cols: B Z H D J F L
[ 65 128 106 120 133 140 101] -> nekek
[158 124 123 118 127 111  69] -> Zated
[ 83 103 122 113  26  68 144] -> Domuf
[158 124 146 135 155 211 122] -> leta
[ 27 120 129 116 124 106 118] -> kesu
[128 148 135 124 136  68 101] -> pifek
[170 137 115 151 128 105 166] -> Fabiv
[128 148 135 124 136 137 125] -> zasod
[135 134 123 155 113 132 145] -> demag
after: [134] | [123]
diff kesu: [ 27 120 129 116 124 106 117] | 6, [118]
after: [105] | [166]
find: [158 124 146 135 155 211 122] | leta
col: [166 125 145] | L
after: [127] | [111]

cols: M S T K
[127  60  32  80] = muvok
[179 142 128 173] = kose
[148 106  49  77] = seli
col: [ 32 128] | T
col: [ 60 142] | S
after: [127] | [60]
diff seli: [148 106  50  77] | 2, [49]
diff muvok: [128  60  32  80] | 0, [127]
diff muvok: [127  60  32  81] | 3, [80]

cols: A W V E N U Y C P X
[141 115 124 107  72 173 128 124  69 131] -> sulit
[ 49 161  88  55  71 162 190  63 181  62] -> Vev
[212 155  93 185  50 182 128 163  79  46] -> netog
[173 208  60 115  54 172  71  75 102  46] -> tuz
[172 115 160  89 205  91 162  64 133  71] -> nof
[ 51 148  56 150 124  52 125  62  57  86] -> sabak
[180 147  56 194 104  91 152 168 109 153] -> luni
[106  88 107 139 113 154 183  45  59  80] -> Gapir
[176 213 123 146 121 139 159 167 153 125] -> Nobas
[ 99 215  97 184 173 130 128 124 155  58] -> Tov
[156 157  83 165 175  92 129 213 105  41] -> saku
diff netog: [212 155  94 185  50 182 128 163  79  46] | 2, [93]
after: [212] | [155]
col: [ 88  93  60 160  56  56 107 123  97  83] | V
after: [208] | [60]
after: [156] | [157]
col: [128 190 128] | Y
col: [173 162 182 172  91  52  91 154 139 130] | U

cols: pino kun Mudig Vesep koro pozus Sudiv
[124 142  93 111 145 120 111] -> bogi
[178  53  82 176  58 158  52] -> pib
[ 87 177 100 169 142  41  62] -> nuzu
[143  67 101 175  68 112  73] -> rav
after: [143] | [67]
col: [93 82] | Mudig
diff pib: [178  53  82 176  59 158  52] | 4, [58]
after: [68] | [112]
diff nuzu: [ 87 177 100 169 142  41  61] | 6, [62]
after: [158] | [52]
after: [178] | [53]

cols: vonof nitoz Tes bul senuv nasil felu vuzip gavav gela
[105  41  60  82  95  78  89  60  91  95]  Sipeb
[108  37  58  83  96  78  90  58  91  96]  bazo
[108  37  58  83  96  78  90  58  91 181]  dened
[111  43  62  87  97  80  91  62  93  97]  zuvu
[189 189 179 181 191 179 193 190 185 189]  Gotik
[105  41  60  82  95  78  89  60  90  95]  Fafog
col: [108 111 189 105] | vonof
diff Gotik: [189 189 179 181 191 179 193 190 185 190] | 9, [189]
col: [105 108 108] | vonof
after: [190] | [185]
col: [ 90  90  91 193  89] | felu
col: [ 90  91 193  89] | felu

cols: fori Pemu zikam Vofu guseb regar non kupe zib
[ 27 205  33 192  32 214 202 205  30] -> sas
[236  34 230  32 234  34  37  29 214] -> nemi
[ 65 178  61 159  66 182 177 169  67] -> sisuz
after: [29] | [214]
diff nemi: [236  34 230  33 234  34  37  29 214] | 3, [32]
diff nemi: [236  34 230  32 234  35  37  29 214] | 5, [34]

cols: fom Giral zar pev tol Divi Vol Pomi
[184 204 193 188 189 207 206 186] = zok
[ 87  51  61  95 103  41  39  57] = kuvu
[202 194 187 191 202 193 198 193] = fav
[197 198 190 192 200 199 202 191] = fesu
[182 201 189 184 187 205 204 183] = Kebin
[188 204 195 193 193 207 204 188] = tilup
[183 205 191 185 189 209 208 185] = rufub
[187 201 183 184 191 204 205 185] = zezi
[169 202 184 175 178 208 205 172] = pupaz
diff fav: [202 194 187 191 202 193 197 193] | 6, [198]
col: [191 192] | pev
diff pupaz: [169 202 183 175 178 208 205 172] | 2, [184]
diff fesu: [197 198 190 192 200 199 202 192] | 7, [191]
diff Kebin: [182 201 188 184 187 205 204 183] | 2, [189]
after: [178] | [208]

cols: Pel sezar Viv seso Babok somis tafad
[223 218 102 148 175 136 115] : mazon
[104 134  92 154  69 162  96] : vibab
[209  39 173 152 213 129  89] : tiro
[115  32  88 102 196 164 155] : pem
[171  52  88 184  74 219 205] : nima
diff mazon: [223 219 102 148 175 136 115] | 1, [218]
diff nima: [171  52  88 184  74 219 204] | 6, [205]
diff mazon: [223 218 101 148 175 136 115] | 2, [102]

cols: gesi Legok Nuf tabin
[154 140 167 114] = kud
[ 40 189 104 125] = gori
[154 140 129 169] = zuso
[154 140 129 114] = moli
[154 140 188 139] = dere
after: [189] | [104]
after: [40] | [189]
col: [167 104 129 129] | Nuf
after: [167] | [114]
find: [154 140 167 114] | kud
col: [167 104] | Nuf
find: [154 140 129 169] | zuso

cols: Lig para dufu Nive
[128 115  89 175] -> pazo
[130 114 115 160] -> luru
[127 208  79  90] -> zin
[128 115  89 139] -> pepud
[121 126 108  87] -> Ruzu
[108 121 160 152] -> gozu
[117 116 138 130] -> zogif
[117 116  86 185] -> dem
[128 118  89 175] -> kefe
[119 109 130  86] -> Lita
[122 118 118 124] -> gubun
col: [114 208] | para
col: [115 126 121 116 116 118] | para
diff dem: [117 115  86 185] | 1, [116]
find: [117 116  86 185] | dem
diff gubun: [122 117 118 124] | 1, [118]
col: [116 118 109] | para
find: [128 118  89 175] | kefe

cols: vipu lenes timo ruf
[131 101  52  72] -> nit
[125 129  70  77] -> por
[135 135  44  71] -> vite
[131 130 132 102] -> fir
after: [101] | [52]
after: [132] | [102]
diff vite: [135 135  44  72] | 3, [71]
after: [70] | [77]
col: [129 135] | lenes
after: [125] | [129]

cols: rigu kifem Sedi fiv
[180 103 179 192] = laso
[125 133  98 102] = Zete
[ 49 140 178 188] = Dulo
[117 123 124 160] = Kule
[ 46 141 173 187] = Kuli
[130 133 178  97] = Faral
[125 126 105 132] = Rubar
col: [188 160 187] | fiv
after: [179] | [192]
after: [105] | [132]
diff laso: [180 102 179 192] | 1, [103]
col: [187  97 132] | fiv
after: [141] | [173]
after: [140] | [178]

cols: Bim tabuf segaf daba riri movo nelo denem Lifa
[129 127 105 124  69 121 101  78  70] -> Bam
[129 127 105 124  69 121 169 133 109] -> bodo
[ 32  22 130  27 161  30 136 160 164] -> vide
[160 152  73 143 138 150  75 105 124] -> bepov
[ 77 110 162  72  95  80 170 126 117] -> Pap
[ 99  70 138  82  82  74 140 102  84] -> nifu
[ 52  30 141  48 127  38 147 144 141] -> Vap
after: [144] | [141]
diff bepov: [160 152  73 143 138 149  75 105 124] | 5, [150]

cols: riso gef gok fozub funaz bik bok zedib
[105  77  63 107  78  80 141  66]  rafi
[105  77  63  78  52  88 103  60]  sok
[167 137 112 113  78  37 156  44]  Debog
[ 76  61  52 109  85 118 103  93]  gukam
diff gukam: [ 76  62  52 109  85 118 103  93] | 1, [61]
after: [156] | [44]
col: [ 78 113 109] | fozub
diff sok: [105  77  63  78  51  88 103  60] | 4, [52]

cols: kekiz gere sil muza Faz merop
[162 112  94 160 108 148]  Kur
[ 99 146 158 102 153 112]  gipi
[ 46 176 213  55 192  81]  tepad
[181  96  73 176  86 158]  kubon
[ 74 162 185  81 174  98]  rozu
[117 139 142 119 144 121]  zepaz
[ 53 174 207  61 190  85]  Guni
diff Guni: [ 54 174 207  61 190  85] | 0, [53]
diff zepaz: [117 139 143 119 144 121] | 2, [142]

cols: kek pul Kegi buso nalug big Soleg tok
[113 111  66  40  73 128 128 110] : vaf
[101 106  78 149  73 128 128 110] : dad
[113 111  66  40  72 122  72 150] : Tal
diff Tal: [113 111  66  39  72 122  72 150] | 3, [40]
after: [122] | [72]
col: [128  72] | Soleg
col: [73 72] | nalug

cols: poku kapo Gifop mip
[122 143 181 114] : rures
[122 169  90 119] : Mor
[126 134 162 109] : sar
[138 134  46 133] : ruku
[135  98 158 122] : Lev
[110 120 196 144] : Nivoz
[123 154 153 122] : zal
[162  93 133 153] : nav
[102 137 156 105] : razag
[134 125 112 159] : vusiv
[109 130  98 195] : Lup
[133 100 122 133] : Raf
diff zal: [123 155 153 122] | 1, [154]
after: [196] | [144]
after: [93] | [133]
diff zal: [124 154 153 122] | 0, [123]
col: [162 102 134] | poku
col: [120 154  93 137 125 130] | kapo
find: [126 134 162 109] | sar

cols: Rezek rizip Vipuz kefu tob tak mam
[113 138  99 120  97 148 112] : gimo
[ 93 111 113 109  90 154 112] : pobap
[118 140 135  97 137  81 158] : Lel
[115 112 148 151 140 140 119] : nitup
[ 96 151 154 117 109 127 156] : kas
[ 77 150 136 161 106 172  86] : nov
[ 99 129  87 127 124 135 137] : revet
[136 217 137 139 156 114 114] : Duv
[130 120 140 103 184 137 104] : kefaz
[ 97 134 110 122 133 138  98] : nolof
[ 73 110 128 114 111 123 177] : Monun
after: [90] | [154]
diff pobap: [ 93 111 113 109  91 154 112] | 4, [90]
col: [129 217 120] | rizip

cols: Zilez komep zuzif punop peris Tepil
[105 135 111 139  99 114]  Rudid
[106  46 222  54 156 160]  tifaz
[216  53 127  92 126 184]  vuza
[115 178  67 173  76  92]  Fosu
[150  82 123  73 182 124]  suso
[130 132 125 123 119 131]  dodub
[119 129 134 127 128 124]  zif
[128 129 125 128 127 125]  vanil
col: [ 73 123 127] | punop
col: [ 92 173  73] | punop
diff vanil: [128 130 125 128 127 125] | 1, [129]
diff tifaz: [106  47 222  54 156 160] | 1, [46]
diff Fosu: [115 178  67 173  76  93] | 5, [92]
diff tifaz: [106  45 222  54 156 160] | 1, [46]

cols: Vima pez vazep sira Nabat
[122 130 193 155 179] -> ruke
[ 80  89 172 120 138] -> reku
[100 129  55  76 192] -> faful
[ 75 163  80 102  51] -> fipeg
diff fipeg: [ 75 163  79 102  51] | 2, [80]
col: [193 172] | vazep

cols: Lok Ren Nol Das potak
[222 187  67 178 158] = dus
[205 187 141 188 136] = nak
[205 187 141  52  87] = Rigog
[206 159  26  88 135] = vab
[221  85 179  72 100] = zadid
[158  18 112  96 125] = ziket
diff vab: [205 159  26  88 135] | 0, [206]
after: [159] | [26]
after: [85] | [179]
after: [179] | [72]
after: [221] | [85]
col: [88 72 96] | Das
after: [178] | [158]

cols: roli nuvun Pake gavo pipo nen
[164 138 161 213 181 108] = gidi
[103 109 162 165  88 126] = golo
[119 136 165 175 102 154] = Zarok
[147 128 134 147 148 129] = gez
[119 103 165 175 102 154] = Kevu
[162 138 156 182 178 108] = Bez
[121 107 156 160 107 152] = pob
[162 109 174 214 154 148] = kapu
[166 135 166 223 181 109] = gafu
[103 109 162 165  88 146] = Lafi
[129 169 139 185 166  62] = Botuk
[167 136 169 228  84 104] = midan
diff golo: [102 109 162 165  88 126] | 0, [103]
col: [148 109 146] | nen
find: [129 169 139 185 166  62] | Botuk
find: [103 109 162 165  88 146] | Lafi
col: [108 126 154 129 154 108 152 148 109 146] | nen
after: [223] | [181]

cols: luki tipon Vovik Dil bapeg zub Nubef badob
[131  54 120 127 131 146 127 124] : givak
[131  67 128 128 123 177 128 132] : samas
[128  40 127 119 135 106 120 126] : Gaka
[129  93 126 129 130 174 128 146] : bot
after: [119] | [135]
diff givak: [131  54 120 127 131 146 126 124] | 6, [127]
col: [67 40 93] | tipon
find: [131  54 120 127 131 146 127 124] | givak

cols: gedep zuv did dafu Faves nuz vos
[ 78 200 183 180 123  97 172] -> maka
[143  81 134 104 218  58  96] -> tumu
[150  91 116  82 131 120 139] -> Garu
[ 94 121 112 176 168 134 105] -> vez
[137 125 105 123 115 155 137] -> korof
[120 117 136 111 118 122 160] -> nedad
[147 125 114 128 127 128 146] -> pefo
[134 122 161 145 191  77 156] -> Sasat
[137 123 106 114 115 137 148] -> roke
diff roke: [137 123 106 114 116 137 148] | 4, [115]
col: [ 82 176 123 111 128 145 114] | dafu
col: [143 150  94 137 120 147 134] | gedep

cols: vivu Tadel Pizel Rugud
[225 206 155 212] -> piba
[ 47 113 194 152] -> les
[113 194 152  89] -> pevi
[194 152  89 225] -> Reke
[ 72  47 113 194] -> Loz
after: [206] | [155]
col: [152  89 225 194] | Rugud
col: [225  47 113] | vivu
diff Loz: [ 73  47 113 194] | 0, [72]
col: [152  89 113] | Pizel
col: [ 89 225] | Rugud

cols: fari daril fuve Lomog fub rukog
[129 146 129 170 142  72]  tiko
[ 84 184 129 129 201 161]  pitus
[128 107  64  22  63 201]  Bub
after: [146] | [129]
col: [184 107] | daril
col: [ 84 128] | fari

cols: Gukin rikim lir lafiv
[178 198  81  49] : tev
[ 76 129  45 110] : sabol
[ 34  35 168  29] : nuv
[ 29 144  40 133] : neme
[109 111 108 104] : Gume
diff tev: [178 198  81  50] | 3, [49]
diff sabol: [ 76 130  45 110] | 1, [129]
after: [34] | [35]
diff sabol: [ 76 129  45 111] | 3, [110]
after: [108] | [104]

cols: toka mek bano naf
[175  95  98 182] = vaz
[ 71  78 208  50] = gon
[71 78 20 50] = Genet
col: [50 50] | naf
diff Genet: [71 79 20 50] | 1, [78]
diff vaz: [175  95  98 183] | 3, [182]

cols: sul kog leku Rogop bera Safot Ligi
[113 118 123  71  72 176 129] -> lanef
[106 142 133 100 136 125 144] -> Gak
[ 94  51 131 112  69  57 144] -> dezu
[105  96 189 139 136 126  87] -> gavi
[187 126 110 134 108 125  94] -> fezun
[ 84  82 137 194 169 163 186] -> risas
[107 103 136 122 113 156 109] -> Repi
[185 144 189 137 153 114 124] -> divad
[109 176 129 126 169  65 111] -> Mur
diff lanef: [113 118 123  71  72 175 129] | 5, [176]
after: [65] | [111]
col: [126 125] | Safot

cols: git Vit Milil Ses
[62 84 29 89] = Bulem
[208 171 165 103] = namal
[100 101 104  30] = vas
[208 171 205 111] = Sur
after: [104] | [30]
after: [62] | [84]
find: [208 171 165 103] | namal
col: [165 104 205] | Milil
after: [165] | [103]

cols: sodi faku Lib Vizot bulam nebo Zinit
[ 80 158 178 213 190 202 205] : todu
[119  52  99 155 135 147 199] : mide
[ 83  78  81  92 173 223 237] : siz
[92 44 97 79 27 95 68] : bor
[171 179 146  90 140  59  79] : mas
[ 50 103 143 175 147 172 172] : diz
[ 80  91 128 133  84 126 119] : teg
col: [ 80 119  83  92 171  50] | sodi
after: [52] | [99]
col: [ 92  79  90 175 133] | Vizot
col: [190 135 173] | bulam
after: [78] | [81]
after: [91] | [128]

cols: tez kikor Sisup kep Vak rofom
[199 178 210 103 123 128]  lakag
[152 154 140 115  90 101]  kimib
[111  34 201 193  22 127]  vut
[161 134 138 136 177 136]  sode
[161 134 138 136 177  19]  Ledab
col: [128 101 127] | rofom
col: [201 138 138] | Sisup
diff vut: [111  34 201 194  22 127] | 3, [193]
after: [193] | [22]
col: [ 34 134] | kikor
after: [34] | [201]

